Below is a small trained network, with its code and all its weights. Each question gives an input and a class and asks what happens when units are switched off, that is, made to give their printed mean instead of their output.

import numpy as np


def w(rows, s, z=0):
    codes = np.array(rows[::2]) - 128.0
    scale = np.full(codes.shape[1], s)
    scale[-1] = z or s
    return codes * scale


def f(y):
    return y / 2 * (1 + np.tanh(0.7978845608 * (y + 0.044715 * y**3)))


def log_softmax(a):
    a = a - a.max(-1, keepdims=True)
    return a - np.log(np.exp(a).sum(-1, keepdims=True))


def net(x, mask):
    res = np.array(x, float).reshape(1, 2) / 4 @ E
    y = f(res @ A[0][:, :-1].T + A[0][:, -1])
    res = res + np.where(mask, y, B[0][:, -1]) @ B[0][:, :-1]
    return log_softmax(res[-1] @ U[:, :-1].T + U[:, -1])


A, B = {}, {}
E = w([
[135,89,160,77,73,58,98,189,112,156,44],'x0',
[77,100,208,151,217,101,1,60,172,36,35],'x1',
],0.0099)
A[0] = w([
[143,97,125,64,88,125,94,186,44,177,2,57],'n0',
[121,128,178,162,239,184,77,93,139,65,86,75],'n1',
[184,193,91,116,45,238,251,119,65,161,195,185],'n2',
[187,80,104,107,121,167,134,116,122,204,154,2],'n3',
[123,157,85,112,168,215,124,47,177,108,208,121],'n4',
[133,126,129,97,73,171,191,120,161,210,165,2],'n5',
],0.0063,0.0028)
B[0] = w([
[64,164,113,163,88,206,155,87,133,111,58,182],'n0',
[139,88,166,145,59,94,138,152,185,98,104,202],'n1',
[134,83,143,207,89,155,199,185,127,175,138,253],'n2',
[195,101,113,135,117,108,6,176,230,155,86,148],'n3',
[126,99,34,122,131,201,168,148,88,157,69,176],'n4',
[144,158,137,218,116,78,88,184,173,102,125,172],'n5',
],0.012,0.013)
U = w([
[161,74,156,246,96,47,112,209,181,116,153,137],'0',
[87,115,88,139,78,191,223,131,99,140,81,238],'1',
[68,59,215,154,173,63,208,155,42,224,202,254],'2',
[93,121,120,77,144,157,74,129,2,201,213,2],'3',
[130,227,107,104,152,155,88,149,56,151,195,2],'4',
[185,161,90,39,158,106,135,85,103,203,236,2],'5',
],0.0062,0.0028)

Each question gives the input, the list of numbers given to net, and the class t.
The units are the neurons (one row each of A and B). Each row of codes is followed by its name. A weight is (code - 128) times the scale printed after its matrix; where a second scale follows, it is the last column's (A, B and U).
mask holds one flag per neuron, in row order. A switched-off neuron (its flag False) gives its mean, the last column of its row in B, instead of its output. The means were averaged over made-up inputs and are rounded, as every weight is.
A unit's drop is (log p(t) with every unit on - log p(t) with that unit switched off) / (log p(t) with every unit on - log p(t) with every unit switched off).
The circuit of an input: a set's keep is (log p(t) with only the set's units on - log p(t) with every unit switched off) / (log p(t) with every unit on - log p(t) with every unit switched off). Starting from all 6 units, units are removed one at a time, each time the one whose removal leaves the highest keep (on an exact tie, the one counted first), for as long as the keep stays at least 0.8.
circuit, biggest first: the units of the circuit, biggest drop first
most important unit: the unit with the biggest drop
top k neurons: the k neurons with the biggest drops, biggest first
drop of u: that unit's drop, to one decimal
input [-3,-3], class 2: circuit, biggest first -> [n0 n1]
input [7,-8], class 0: circuit, biggest first -> [n5]
input [0,3], class 2: top 2 neurons -> [n5 n3]
input [0,-3], class 2: circuit, biggest first -> [n1 n0]
input [3,3], class 2: circuit, biggest first -> [n5 n3]
input [3,1], class 2: top 2 neurons -> [n4 n3]
input [-3,-5], class 0: top 3 neurons -> [n5 n0 n3]
input [-5,-7], class 0: top 2 neurons -> [n5 n3]
input [-2,-2], class 2: top 2 neurons -> [n0 n1]
input [8,-8], class 0: top 3 neurons -> [n5 n3 n4]
input [5,-8], class 0: top 2 neurons -> [n5 n3]
input [6,5], class 1: top 4 neurons -> [n0 n5 n3 n2]
input [3,-5], class 0: top 2 neurons -> [n5 n4]
input [2,-3], class 2: top 2 neurons -> [n1 n4]
input [-8,4], class 1: most important unit -> n4
input [-3,-2], class 2: top 2 neurons -> [n0 n1]
input [-3,0], class 2: top 2 neurons -> [n0 n3]
input [7,4], class 1: drop of n0 -> 0.5
input [8,-1], class 1: drop of n5 -> 0.0
input [3,-6], class 0: drop of n3 -> 0.1
input [1,1], class 2: drop of n5 -> 0.2
